Below is a small trained network, with its code and all its weights. Each question gives an input and a target symbol and asks what happens when units are switched off, that is, made to give their printed mean instead of their output.

import numpy as np


def w(rows, s, z=0):
    codes = np.array(rows[::2]) - 128.0
    scale = np.full(codes.shape[1], s)
    scale[-1] = z or s
    return codes * scale


def f(y):
    return np.maximum(y, 0)


def softmax(a):
    e = np.exp(a - a.max(-1, keepdims=True))
    return e / e.sum(-1, keepdims=True)


def log_softmax(a):
    a = a - a.max(-1, keepdims=True)
    return a - np.log(np.exp(a).sum(-1, keepdims=True))


def net(x, mask):
    ids = ['βγδεζηλμξπτφψω'.index(c) for c in x.split()]
    T = len(ids)
    res = E[ids] + P[:T]
    u = 0
    for l in range(2):
        q, k, v = (res @ M[l].T for M in (Q, K, V))
        z = softmax(np.where(np.tri(T) > 0, q @ k.T / 2**0.5, -1e9)) @ v
        res = res + np.where(mask[u], z, O[l][:, -1]) @ O[l][:, :-1]
        u += 1
        y = f(res @ A[l][:, :-1].T + A[l][:, -1])
        res = res + np.where(mask[u : u + 8], y, B[l][:, -1]) @ B[l][:, :-1]
        u += 8
    return log_softmax(res[-1] @ U[:, :-1].T + U[:, -1])


Q, K, V, O, A, B = {}, {}, {}, {}, {}, {}
E = w([
[67,139,114,192],'β',
[68,103,104,95],'γ',
[98,158,163,107],'δ',
[195,149,130,117],'ε',
[119,139,57,97],'ζ',
[166,168,52,136],'η',
[80,170,73,139],'λ',
[139,83,183,68],'μ',
[104,56,118,149],'ξ',
[147,181,133,47],'π',
[181,79,76,98],'τ',
[202,63,190,254],'φ',
[140,194,122,169],'ψ',
[141,125,174,149],'ω',
],0.011)
P = w([
[68,255,202,32],'0',
[102,232,176,54],'1',
[120,202,151,78],'2',
[141,182,122,99],'3',
[151,158,97,115],'4',
[163,146,82,121],'5',
[168,142,76,126],'6',
[176,134,65,134],'7',
],0.0031)
Q[0] = w([
[120,236,86,23],'L0H0',
[202,148,2,102],'L0H0',
],0.0071)
K[0] = w([
[254,44,122,186],'L0H0',
[184,143,226,170],'L0H0',
],0.009)
V[0] = w([
[101,106,105,8],'L0H0',
[90,254,134,45],'L0H0',
],0.0057)
O[0] = w([
[124,110,70,2,168],'L0H0',
[116,244,117,76,254],'L0H0',
],0.0065,0.0028)
A[0] = w([
[108,96,175,27,252],'L0N0',
[30,159,36,16,164],'L0N1',
[150,230,41,21,91],'L0N2',
[214,194,169,117,212],'L0N3',
[101,178,59,189,207],'L0N4',
[9,114,96,171,229],'L0N5',
[84,219,254,44,235],'L0N6',
[219,99,90,31,196],'L0N7',
],0.0072,0.0027)
B[0] = w([
[133,39,201,33,203],'L0N0',
[25,133,94,1,212],'L0N1',
[148,237,71,3,208],'L0N2',
[201,212,160,172,197],'L0N3',
[70,178,65,250,165],'L0N4',
[71,37,156,231,166],'L0N5',
[115,194,223,87,254],'L0N6',
[209,63,112,30,173],'L0N7',
],0.0057,0.0068)
Q[1] = w([
[229,76,180,150],'L1H0',
[168,253,165,70],'L1H0',
],0.0051)
K[1] = w([
[203,149,253,107],'L1H0',
[201,150,40,129],'L1H0',
],0.005)
V[1] = w([
[211,140,193,86],'L1H0',
[255,126,77,161],'L1H0',
],0.0065)
O[1] = w([
[254,104,193,132,217],'L1H0',
[216,188,62,74,3],'L1H0',
],0.0056,0.0065)
A[1] = w([
[60,112,42,168,114],'L1N0',
[164,103,235,60,216],'L1N1',
[200,225,75,58,162],'L1N2',
[30,81,219,140,246],'L1N3',
[19,220,90,74,140],'L1N4',
[79,121,104,15,145],'L1N5',
[195,111,110,230,252],'L1N6',
[129,254,199,140,195],'L1N7',
],0.0068,0.003)
B[1] = w([
[113,168,216,157,143],'L1N0',
[217,91,184,105,255],'L1N1',
[187,166,25,143,203],'L1N2',
[166,34,188,216,220],'L1N3',
[15,175,133,139,213],'L1N4',
[84,94,101,13,213],'L1N5',
[82,193,254,78,149],'L1N6',
[162,220,158,200,234],'L1N7',
],0.007,0.011)
U = w([
[119,169,15,148,145],'β',
[73,136,147,238,114],'γ',
[75,134,50,76,134],'δ',
[55,61,133,74,119],'ε',
[127,126,102,139,28],'ζ',
[173,48,160,74,20],'η',
[199,111,206,213,118],'λ',
[120,222,102,202,89],'μ',
[174,51,38,73,172],'ξ',
[134,2,127,170,254],'π',
[223,148,80,141,138],'τ',
[109,168,201,105,206],'φ',
[142,159,104,47,6],'ψ',
[27,167,104,147,83],'ω',
],0.0067,0.006)

Each question gives the input, a string of symbols that net reads in full, and the target symbol t.
The units are the heads (2 rows each of Q, K, V and O) and the neurons (one row each of A and B). Each row of codes is followed by its name. A weight is (code - 128) times the scale printed after its matrix; where a second scale follows, it is the last column's (O, A, B and U).
mask holds one flag per unit, layer by layer, with each layer's heads first. A switched-off unit (its flag False) gives its mean, the last column of its rows in O or B, instead of its output. The means were averaged over made-up inputs and are rounded, as every weight is.
A unit's drop is (log p(t) with every unit on - log p(t) with that unit switched off) / (log p(t) with every unit on - log p(t) with every unit switched off).
k most important neurons: the k neurons with the biggest drops, biggest first
top k neurons in layer l: the k neurons of layer l with the biggest drops, biggest first
drop when u is switched off: that unit's drop, to one decimal
input ζ ψ φ δ π, target λ: 3 most important neurons => [L0N2, L1N5, L0N1]
input δ ζ ξ ξ μ ψ, target μ: top 2 neurons in layer 0 => [L0N0, L0N4]
input γ δ β φ γ, target π: top 2 neurons in layer 1 => [L1N3, L1N7]
input δ δ δ δ δ π ζ, target δ: top 2 neurons in layer 0 => [L0N1, L0N2]
input ξ ζ ψ ω η φ δ, target λ: 2 most important neurons => [L0N2, L0N1]
input ω η δ ξ, target π: 2 most important neurons => [L1N7, L0N2]
input ω γ ω ω δ ω ω β, target γ: top neuron in layer 1 => [L1N1]
input δ δ μ δ δ δ λ, target ω: top 3 neurons in layer 1 => [L1N4, L1N1, L1N0]
input ψ γ ψ π, target ψ: top 4 neurons in layer 1 => [L1N5, L1N2, L1N3, L1N1]
input ω ζ ζ ω τ ω ξ γ, target ε: top 2 neurons in layer 0 => [L0N1, L0N3]
input ε ω λ, target ω: top 2 neurons in layer 0 => [L0N1, L0N4]
input δ λ ψ ε ε ε, target τ: top 2 neurons in layer 1 => [L1N2, L1N4]
input ζ ξ δ γ, target ε: top 2 neurons in layer 1 => [L1N5, L1N7]
input ξ δ γ π ω, target λ: top 2 neurons in layer 1 => [L1N5, L1N4]
input δ δ ζ δ ω ψ η, target β: top neuron in layer 1 => [L1N2]
input ψ δ ξ, target π: top 2 neurons in layer 1 => [L1N7, L1N3]
input δ ω φ ω δ ψ λ, target γ: drop when L0N3 is switched off => 0.0
input γ δ τ ω, target λ: drop when L1N1 is switched off => 0.1
input λ δ δ π ξ μ, target η: drop when L1H0 is switched off => 0.1
